Below is a small trained network, with its code and all its weights. Each question gives an input and a target symbol and asks what happens when units are switched off, that is, made to give their printed mean instead of their output.

import numpy as np


def w(rows, s, z=0):
    codes = np.array(rows[::2]) - 128.0
    scale = np.full(codes.shape[1], s)
    scale[-1] = z or s
    return codes * scale


def norm(h):
    return h / np.sqrt((h * h).mean(-1, keepdims=True) + 1e-5)


def softmax(a):
    e = np.exp(a - a.max(-1, keepdims=True))
    return e / e.sum(-1, keepdims=True)


def log_softmax(a):
    a = a - a.max(-1, keepdims=True)
    return a - np.log(np.exp(a).sum(-1, keepdims=True))


def net(x, mask):
    ids = ['αγηλμπω'.index(c) for c in x.split()]
    T = len(ids)
    res = E[ids] + P[:T]
    u = 0
    for l in range(3):
        r = norm(res)
        for j in range(2):
            rows = slice(3 * j, 3 * j + 3)
            q, k, v = (r @ M[l][rows].T for M in (Q, K, V))
            z = softmax(np.where(np.tri(T) > 0, q @ k.T / 3**0.5, -1e9)) @ v
            o = O[l][rows]
            res = res + np.where(mask[u + j], z, o[:, -1]) @ o[:, :-1]
        u += 2
    return log_softmax(norm(res)[-1] @ U[:, :-1].T + U[:, -1])


Q, K, V, O = {}, {}, {}, {}
E = w([
[111,138,126,49,252],'α',
[106,135,127,56,244],'γ',
[134,26,182,73,119],'η',
[138,77,21,43,168],'λ',
[36,104,61,109,112],'μ',
[125,109,16,143,133],'π',
[233,127,20,184,123],'ω',
],0.017)
P = w([
[243,224,110,104,10],'0',
[216,137,108,90,50],'1',
[173,97,95,81,108],'2',
[149,92,103,86,138],'3',
[137,90,111,96,156],'4',
[130,87,121,109,165],'5',
[123,94,129,121,176],'6',
[116,89,133,140,181],'7',
[112,90,137,163,185],'8',
[106,97,147,184,186],'9',
[100,104,151,202,193],'10',
],0.012)
Q[0] = w([
[61,117,176,120,151],'L0H0',
[230,73,145,111,228],'L0H0',
[132,21,2,191,121],'L0H0',
[160,90,176,48,38],'L0H1',
[141,75,127,131,53],'L0H1',
[122,146,117,118,244],'L0H1',
],0.0098)
K[0] = w([
[48,180,137,192,254],'L0H0',
[205,63,138,202,250],'L0H0',
[168,22,234,74,70],'L0H0',
[165,126,168,137,96],'L0H1',
[181,76,251,169,133],'L0H1',
[45,61,121,135,167],'L0H1',
],0.0073)
V[0] = w([
[58,139,167,141,85],'L0H0',
[104,135,2,158,117],'L0H0',
[192,107,63,120,169],'L0H0',
[57,123,115,99,146],'L0H1',
[100,118,110,115,58],'L0H1',
[122,9,157,149,112],'L0H1',
],0.0078)
O[0] = w([
[32,94,180,207,115,19],'L0H0',
[149,32,61,126,91,88],'L0H0',
[249,146,64,94,102,252],'L0H0',
[85,70,150,206,3,247],'L0H1',
[99,76,81,63,75,225],'L0H1',
[147,68,223,228,200,201],'L0H1',
],0.0058,0.003)
Q[1] = w([
[107,118,54,134,178],'L1H0',
[168,205,177,138,129],'L1H0',
[67,103,65,125,1],'L1H0',
[144,178,160,123,32],'L1H1',
[124,59,62,152,104],'L1H1',
[115,61,93,68,141],'L1H1',
],0.015)
K[1] = w([
[117,169,116,143,216],'L1H0',
[203,73,150,71,84],'L1H0',
[118,152,76,170,105],'L1H0',
[147,185,108,6,104],'L1H1',
[146,123,83,247,56],'L1H1',
[79,113,42,228,203],'L1H1',
],0.012)
V[1] = w([
[145,94,241,58,71],'L1H0',
[1,32,249,82,207],'L1H0',
[145,225,33,18,228],'L1H0',
[39,213,71,88,157],'L1H1',
[39,106,204,84,212],'L1H1',
[222,141,138,93,246],'L1H1',
],0.0068)
O[1] = w([
[4,151,92,121,14,90],'L1H0',
[137,58,1,109,68,156],'L1H0',
[182,126,110,121,98,254],'L1H0',
[75,165,129,139,183,194],'L1H1',
[34,57,116,47,92,82],'L1H1',
[117,49,74,194,22,55],'L1H1',
],0.0092,0.0054)
Q[2] = w([
[153,214,140,109,119],'L2H0',
[143,105,118,172,109],'L2H0',
[71,106,155,145,117],'L2H0',
[208,155,189,210,126],'L2H1',
[136,132,152,144,118],'L2H1',
[86,85,166,7,161],'L2H1',
],0.02)
K[2] = w([
[141,198,86,71,140],'L2H0',
[162,113,108,221,147],'L2H0',
[48,160,176,162,165],'L2H0',
[101,196,101,121,158],'L2H1',
[93,142,88,82,148],'L2H1',
[111,8,194,105,119],'L2H1',
],0.015)
V[2] = w([
[85,121,67,128,187],'L2H0',
[102,90,130,192,106],'L2H0',
[97,59,97,12,133],'L2H0',
[149,163,180,158,117],'L2H1',
[110,143,79,89,179],'L2H1',
[116,116,181,161,123],'L2H1',
],0.011)
O[2] = w([
[20,244,254,78,35,136],'L2H0',
[198,235,91,90,121,44],'L2H0',
[153,115,179,166,112,253],'L2H0',
[166,114,210,58,122,115],'L2H1',
[209,112,33,162,128,139],'L2H1',
[67,88,102,59,158,90],'L2H1',
],0.0087,0.0066)
U = w([
[213,174,19,109,165,247],'α',
[189,2,130,226,216,56],'γ',
[118,61,39,232,160,7],'η',
[72,126,123,219,90,245],'λ',
[83,78,191,71,191,175],'μ',
[146,121,125,147,138,3],'π',
[160,79,112,95,17,92],'ω',
],0.0087,0.0042)

Each question gives the input, a string of symbols that net reads in full, and the target symbol t.
The units are the heads (3 rows each of Q, K, V and O). Each row of codes is followed by its name. A weight is (code - 128) times the scale printed after its matrix; where a second scale follows, it is the last column's (O and U).
mask holds one flag per head, layer by layer. A switched-off head (its flag False) gives its mean, the last column of its rows in O, instead of its output. The means were averaged over made-up inputs and are rounded, as every weight is.
A unit's drop is (log p(t) with every unit on - log p(t) with that unit switched off) / (log p(t) with every unit on - log p(t) with every unit switched off).
The circuit of an input: a set's keep is (log p(t) with only the set's units on - log p(t) with every unit switched off) / (log p(t) with every unit on - log p(t) with every unit switched off). Starting from all 6 units, units are removed one at a time, each time the one whose removal leaves the highest keep (on an exact tie, the one counted first), for as long as the keep stays at least 0.8.
units of the circuit, in order: the units of the circuit, biggest drop first
unit that matters most: the unit with the biggest drop
heads that matter: for each layer, one digit per head in row order, 1 if its drop is at least 0.15 and else 0, layers parted by /
drop when u is switched off: that unit's drop, to one decimal
input η μ μ μ μ, target μ: units of the circuit, in order	[L2H1]
input μ μ ω μ μ μ, target λ: units of the circuit, in order	[L2H0, L2H1]
input μ ω γ λ μ, target γ: units of the circuit, in order	[L1H0, L1H1]
input μ μ μ μ, target λ: units of the circuit, in order	[L2H0, L0H0, L2H1, L1H0]
input μ γ μ η η γ η μ ω α, target α: units of the circuit, in order	[L1H0, L2H0, L0H0, L1H1]
input ω μ η μ, target μ: heads that matter	00 / 11 / 01
input μ α α μ μ γ γ μ π, target α: units of the circuit, in order	[L2H0, L1H1]
input η α α η ω η, target α: heads that matter	00 / 01 / 10
input μ η η ω μ γ, target α: units of the circuit, in order	[L1H1, L1H0, L2H0]
input η γ μ μ μ α α ω μ μ, target α: units of the circuit, in order	[L2H0, L1H1]
input π γ μ ω μ μ μ μ η λ, target μ: units of the circuit, in order	[L2H0, L0H1, L1H1]
input μ η η η α α, target ω: units of the circuit, in order	[L1H1, L1H0]
input γ μ γ ω η μ μ α γ μ λ, target μ: units of the circuit, in order	[L1H1, L2H1]
input λ η π, target γ: units of the circuit, in order	[L1H0]
input μ η ω ω μ γ, target α: heads that matter	11 / 01 / 10
input η α μ μ α μ μ λ ω μ, target α: heads that matter	00 / 01 / 10
input γ η γ γ, target ω: drop when L0H0 is switched off	0.2
input η μ η λ α ω η, target α: drop when L2H0 is switched off	0.4
input γ α γ μ λ η γ η η, target ω: drop when L1H0 is switched off	0.5
input μ η η λ α η μ μ γ γ η, target λ: unit that matters most	L1H0
